Here is a tiny trained network, its code and every weight. The questions are about switching its units off for an input and a target symbol, where a switched-off unit gives its printed mean instead of its output.

import numpy as np


def w(rows, s, z=0):
    codes = np.array(rows[::2]) - 128.0
    scale = np.full(codes.shape[1], s)
    scale[-1] = z or s
    return codes * scale


def f(y):
    return np.maximum(y, 0)


def softmax(a):
    e = np.exp(a - a.max(-1, keepdims=True))
    return e / e.sum(-1, keepdims=True)


def log_softmax(a):
    a = a - a.max(-1, keepdims=True)
    return a - np.log(np.exp(a).sum(-1, keepdims=True))


def net(x, mask):
    ids = ['αελμξπτφ'.index(c) for c in x.split()]
    T = len(ids)
    res = E[ids] + P[:T]
    q, k, v = (res @ M[0].T for M in (Q, K, V))
    z = softmax(np.where(np.tri(T) > 0, q @ k.T / 4**0.5, -1e9)) @ v
    res = res + np.where(mask[0], z, O[0][:, -1]) @ O[0][:, :-1]
    y = f(res @ A[0][:, :-1].T + A[0][:, -1])
    res = res + np.where(mask[1:13], y, B[0][:, -1]) @ B[0][:, :-1]
    return log_softmax(res[-1] @ U[:, :-1].T + U[:, -1])


Q, K, V, O, A, B = {}, {}, {}, {}, {}, {}
E = w([
[126,101,175,156,141],'α',
[82,152,173,55,130],'ε',
[157,190,112,130,59],'λ',
[180,151,106,163,180],'μ',
[237,166,148,45,139],'ξ',
[176,106,172,176,246],'π',
[121,111,160,219,210],'τ',
[171,129,201,90,92],'φ',
],0.013)
P = w([
[141,127,197,122,89],'0',
[107,74,123,206,86],'1',
[76,232,42,78,183],'2',
[249,194,116,205,115],'3',
[106,63,55,164,118],'4',
[65,213,123,100,161],'5',
[243,201,120,211,99],'6',
[108,46,6,127,128],'7',
[84,198,170,104,192],'8',
[251,193,112,209,103],'9',
],0.011)
Q[0] = w([
[247,109,137,186,135],'h0',
[211,190,113,161,207],'h0',
[234,190,93,210,86],'h0',
[175,114,142,123,119],'h0',
],0.014)
K[0] = w([
[128,69,66,112,164],'h0',
[120,8,129,121,127],'h0',
[130,62,29,97,63],'h0',
[180,121,111,108,150],'h0',
],0.014)
V[0] = w([
[129,251,85,123,132],'h0',
[77,94,112,121,54],'h0',
[78,119,121,146,194],'h0',
[13,132,140,128,133],'h0',
],0.018)
O[0] = w([
[165,210,176,250,146,4],'h0',
[50,135,112,107,38,37],'h0',
[118,83,195,107,182,169],'h0',
[45,60,216,162,113,50],'h0',
],0.012,0.0049)
A[0] = w([
[165,206,158,60,160,43],'n0',
[140,130,229,104,153,94],'n1',
[141,105,215,139,85,56],'n2',
[174,134,134,142,37,85],'n3',
[143,54,70,54,108,125],'n4',
[125,17,30,237,149,146],'n5',
[100,169,142,90,164,97],'n6',
[131,246,128,132,168,224],'n7',
[152,135,168,58,203,196],'n8',
[71,98,106,25,73,223],'n9',
[223,1,94,220,71,29],'n10',
[63,129,76,72,176,2],'n11',
],0.0093,0.0025)
B[0] = w([
[210,76,167,164,167,207],'n0',
[115,146,59,67,83,181],'n1',
[157,125,128,28,155,148],'n2',
[154,164,212,90,142,161],'n3',
[102,96,24,134,82,229],'n4',
[142,222,166,2,197,171],'n5',
[162,169,137,141,94,156],'n6',
[17,108,138,143,129,222],'n7',
[39,154,111,158,60,252],'n8',
[130,161,168,172,240,217],'n9',
[251,34,185,181,29,169],'n10',
[127,178,243,171,97,177],'n11',
],0.013)
U = w([
[197,96,170,148,176,132],'α',
[77,120,105,176,188,251],'ε',
[119,189,158,154,73,123],'λ',
[195,190,72,77,175,64],'μ',
[165,85,69,182,77,65],'ξ',
[90,108,114,88,90,108],'π',
[141,78,209,56,178,7],'τ',
[147,1,196,201,107,111],'φ',
],0.0069,0.0028)

Each question gives the input, a string of symbols that net reads in full, and the target symbol t.
The units are the heads (4 rows each of Q, K, V and O) and the neurons (one row each of A and B). Each row of codes is followed by its name. A weight is (code - 128) times the scale printed after its matrix; where a second scale follows, it is the last column's (O, A, B and U).
mask holds one flag per unit, heads first, then neurons. A switched-off unit (its flag False) gives its mean, the last column of its rows in O or B, instead of its output. The means were averaged over made-up inputs and are rounded, as every weight is.
A unit's drop is (log p(t) with every unit on - log p(t) with that unit switched off) / (log p(t) with every unit on - log p(t) with every unit switched off).
The circuit of an input: a set's keep is (log p(t) with only the set's units on - log p(t) with every unit switched off) / (log p(t) with every unit on - log p(t) with every unit switched off). Starting from the 12 units with the biggest drops (on a tie, the unit counted first), units are removed one at a time, each time the one whose removal leaves the highest keep (on an exact tie, the one counted first), for as long as the keep stays at least 0.8.
circuit, biggest first: the units of the circuit, biggest drop first
unit that matters most: the unit with the biggest drop
k most important neurons: the k neurons with the biggest drops, biggest first
input α π ξ π φ λ τ ε, target ε: circuit, biggest first -> [n7; h0]
input μ ε φ λ α τ ε, target ε: circuit, biggest first -> [n9; h0; n4]
input ξ τ τ τ, target π: circuit, biggest first -> [h0; n0; n1]
input ξ τ τ α φ α λ, target μ: circuit, biggest first -> [h0; n8; n9]
input μ π φ μ λ α π, target λ: 3 most important neurons -> [n0; n9; n3]
input ε φ λ α φ φ ε, target μ: 3 most important neurons -> [n8; n7; n9]
input π φ α ε α, target α: unit that matters most -> n5
input ε ε φ φ ε ε α φ ξ, target ε: circuit, biggest first -> [n9; h0]
input ξ μ λ, target ε: circuit, biggest first -> [n7; h0]
input φ π π α π, target π: circuit, biggest first -> [h0; n8; n4; n9]
input ξ λ ξ τ α π φ μ π μ, target φ: 2 most important neurons -> [n10; n7]
input π π φ λ ξ τ λ, target α: 2 most important neurons -> [n0; n8]
input ξ ε ε τ μ ε π τ ξ φ, target π: circuit, biggest first -> [h0; n1; n8]
input φ π ε π τ ξ α, target π: circuit, biggest first -> [h0; n1; n0]
input π λ λ μ φ ξ π ξ μ ξ, target α: unit that matters most -> n0
input π τ μ ξ π π μ μ, target μ: 2 most important neurons -> [n5; n7]
input ε μ τ φ π λ φ τ ξ λ, target π: circuit, biggest first -> [h0; n0]
input ε ξ φ τ ε φ ε, target τ: 2 most important neurons -> [n8; n4]
input λ λ α φ ξ, target ξ: 2 most important neurons -> [n9; n5]
input λ τ π ξ λ α α, target λ: most important neuron -> [n0]
input φ ε ξ λ φ ε τ φ, target φ: circuit, biggest first -> [n10; h0; n7]
input ξ α λ φ π ξ μ τ α ξ, target π: 3 most important neurons -> [n8; n1; n4]
input ε φ τ ε α, target α: circuit, biggest first -> [n5; h0; n8]
